Below is a small trained network, with its code and all its weights. Each question gives an input and a class and asks what happens when units are switched off, that is, made to give their printed mean instead of their output.

import numpy as np


def w(rows, s, z=0):
    codes = np.array(rows[::2]) - 128.0
    scale = np.full(codes.shape[1], s)
    scale[-1] = z or s
    return codes * scale


def norm(h):
    return h / np.sqrt((h * h).mean(-1, keepdims=True) + 1e-5)


def f(y):
    return y / 2 * (1 + np.tanh(0.7978845608 * (y + 0.044715 * y**3)))


def log_softmax(a):
    a = a - a.max(-1, keepdims=True)
    return a - np.log(np.exp(a).sum(-1, keepdims=True))


def net(x, mask):
    res = np.array(x, float).reshape(1, 7) / 4 @ E
    u = 0
    for l in range(2):
        y = f(norm(res) @ A[l][:, :-1].T + A[l][:, -1])
        res = res + np.where(mask[u : u + 14], y, B[l][:, -1]) @ B[l][:, :-1]
        u += 14
    return log_softmax(norm(res)[-1] @ U[:, :-1].T + U[:, -1])


A, B = {}, {}
E = w([
[59,138,184,97,20,64,86,138],'x0',
[172,104,154,98,96,188,62,1],'x1',
[126,129,133,129,131,131,126,127],'x2',
[128,127,128,127,127,127,130,128],'x3',
[124,129,137,129,132,133,127,130],'x4',
[157,33,150,66,205,59,70,132],'x5',
[129,127,131,125,128,126,133,126],'x6',
],0.011)
A[0] = w([
[182,100,173,106,140,127,78,74,22],'0.n1',
[156,151,138,129,61,201,141,80,79],'0.n2',
[110,148,129,181,130,96,189,191,203],'0.n3',
[108,174,147,150,128,138,179,157,147],'0.n4',
[123,73,136,86,185,78,115,136,172],'0.n5',
[127,119,191,137,121,98,113,158,38],'0.n6',
[101,123,117,109,170,74,150,216,171],'0.n7',
[115,173,124,147,111,139,177,199,100],'0.n8',
[94,138,170,86,67,59,59,157,68],'0.n9',
[43,148,153,127,8,96,113,127,98],'0.n10',
[135,146,122,149,98,157,131,93,41],'0.n11',
[146,196,80,155,127,202,159,126,118],'0.n12',
[127,104,134,103,101,95,176,128,49],'0.n13',
[99,120,155,97,96,62,89,145,3],'0.n14',
],0.011,0.0054)
B[0] = w([
[112,130,46,87,109,198,154,165,183],'0.n1',
[126,105,181,180,146,112,177,108,200],'0.n2',
[98,157,103,69,198,153,78,158,254],'0.n3',
[113,118,48,98,143,147,80,113,198],'0.n4',
[182,93,143,153,161,129,84,154,241],'0.n5',
[91,111,64,139,111,114,151,121,140],'0.n6',
[142,143,155,191,158,96,180,178,251],'0.n7',
[145,133,70,45,106,152,119,99,210],'0.n8',
[20,110,137,121,121,103,182,110,231],'0.n9',
[255,186,186,119,119,113,104,155,253],'0.n10',
[137,104,152,159,121,150,135,159,143],'0.n11',
[25,59,128,123,117,126,155,115,226],'0.n12',
[97,120,130,119,127,128,142,138,122],'0.n13',
[62,90,107,105,128,117,187,116,177],'0.n14',
],0.0095,0.0081)
A[1] = w([
[180,83,141,86,135,124,84,91,19],'1.n1',
[136,114,158,214,174,58,139,196,7],'1.n2',
[132,190,146,79,115,60,120,170,146],'1.n3',
[51,125,85,126,143,142,106,140,124],'1.n4',
[26,124,160,119,78,159,153,138,89],'1.n5',
[154,105,183,152,48,107,67,100,57],'1.n6',
[80,65,138,92,143,71,66,124,97],'1.n7',
[155,161,115,87,134,120,104,198,132],'1.n8',
[189,104,167,189,181,148,100,153,110],'1.n9',
[205,251,163,125,73,155,129,165,169],'1.n10',
[98,90,188,58,33,118,93,97,60],'1.n11',
[48,153,106,177,138,36,177,175,133],'1.n12',
[115,179,117,35,85,97,144,118,4],'1.n13',
[104,146,181,235,92,141,159,45,160],'1.n14',
],0.012,0.0036)
B[1] = w([
[120,113,126,91,67,210,87,170,157],'1.n1',
[139,170,166,186,134,10,162,100,226],'1.n2',
[137,8,116,213,66,210,86,73,231],'1.n3',
[100,186,118,61,105,65,191,94,207],'1.n4',
[176,75,94,130,183,144,95,125,210],'1.n5',
[136,212,128,33,178,112,200,145,173],'1.n6',
[58,154,103,54,134,176,216,110,203],'1.n7',
[114,128,161,174,108,131,85,41,217],'1.n8',
[149,177,86,147,93,149,60,132,202],'1.n9',
[122,255,199,137,55,101,67,150,224],'1.n10',
[100,201,19,89,231,83,184,174,219],'1.n11',
[142,80,195,82,36,189,113,100,254],'1.n12',
[111,124,107,204,212,203,24,179,189],'1.n13',
[190,109,127,211,115,54,211,77,224],'1.n14',
],0.0094,0.0069)
U = w([
[64,153,45,27,175,152,175,129,252],'0',
[161,59,109,226,128,137,206,31,105],'1',
[195,126,121,229,220,55,78,157,80],'2',
[220,53,106,79,133,220,50,123,71],'3',
[85,180,161,151,64,168,7,142,126],'4',
[184,246,188,119,89,72,201,91,65],'5',
[75,38,232,116,91,49,169,142,122],'6',
],0.02,0.0033)

Each question gives the input, the list of numbers given to net, and the class t.
The units are the neurons (one row each of A and B). Each row of codes is followed by its name. A weight is (code - 128) times the scale printed after its matrix; where a second scale follows, it is the last column's (A, B and U).
mask holds one flag per neuron, layer by layer. A switched-off neuron (its flag False) gives its mean, the last column of its row in B, instead of its output. The means were averaged over made-up inputs and are rounded, as every weight is.
A unit's drop is (log p(t) with every unit on - log p(t) with that unit switched off) / (log p(t) with every unit on - log p(t) with every unit switched off).
most important unit: the unit with the biggest drop
k most important neurons: the k neurons with the biggest drops, biggest first
k most important neurons of layer l: the k neurons of layer l with the biggest drops, biggest first
drop of u: that unit's drop, to one decimal
input [2,-1,8,5,-2,-2,1], class 4: most important unit => 0.n10
input [8,1,8,6,2,-2,-6], class 5: 3 most important neurons => (0.n10, 0.n3, 1.n6)
input [3,2,7,-8,5,0,-2], class 5: 2 most important neurons => (0.n3, 0.n10)
input [0,1,-5,-3,5,1,-8], class 3: 4 most important neurons => (0.n12, 0.n9, 0.n5, 1.n11)
input [-4,0,4,-3,-6,-1,-6], class 0: 2 most important neurons of layer 0 => (0.n7, 0.n2)
input [1,-7,3,3,-2,2,-6], class 6: 2 most important neurons => (0.n7, 0.n10)
input [1,4,-8,8,5,2,8], class 0: 2 most important neurons of layer 0 => (0.n10, 0.n7)
input [-7,8,-8,8,0,0,3], class 1: 4 most important neurons => (0.n3, 0.n10, 0.n2, 0.n5)
input [8,7,2,4,1,0,3], class 5: 4 most important neurons of layer 0 => (0.n10, 0.n3, 0.n12, 0.n4)
input [1,7,-6,-2,7,-6,-4], class 5: 3 most important neurons => (0.n9, 1.n6, 0.n10)
input [0,1,0,2,5,-7,7], class 1: 2 most important neurons => (0.n2, 0.n12)
input [0,3,2,-7,3,0,-2], class 1: 4 most important neurons of layer 0 => (0.n10, 0.n2, 0.n3, 0.n5)
input [1,6,7,-8,-6,7,-3], class 0: 2 most important neurons of layer 0 => (0.n10, 0.n7)
input [4,-2,-8,0,-7,-2,-7], class 4: most important neuron of layer 0 => (0.n10)
input [6,-2,0,-1,-8,0,5], class 4: 3 most important neurons of layer 0 => (0.n10, 0.n12, 0.n2)
input [-1,3,-3,-2,2,-8,-6], class 1: drop of 0.n12 => 0.8
input [8,5,8,3,1,-1,-5], class 5: drop of 0.n10 => 1.3
input [-2,0,-6,2,-5,-7,3], class 0: drop of 0.n8 => 0.2
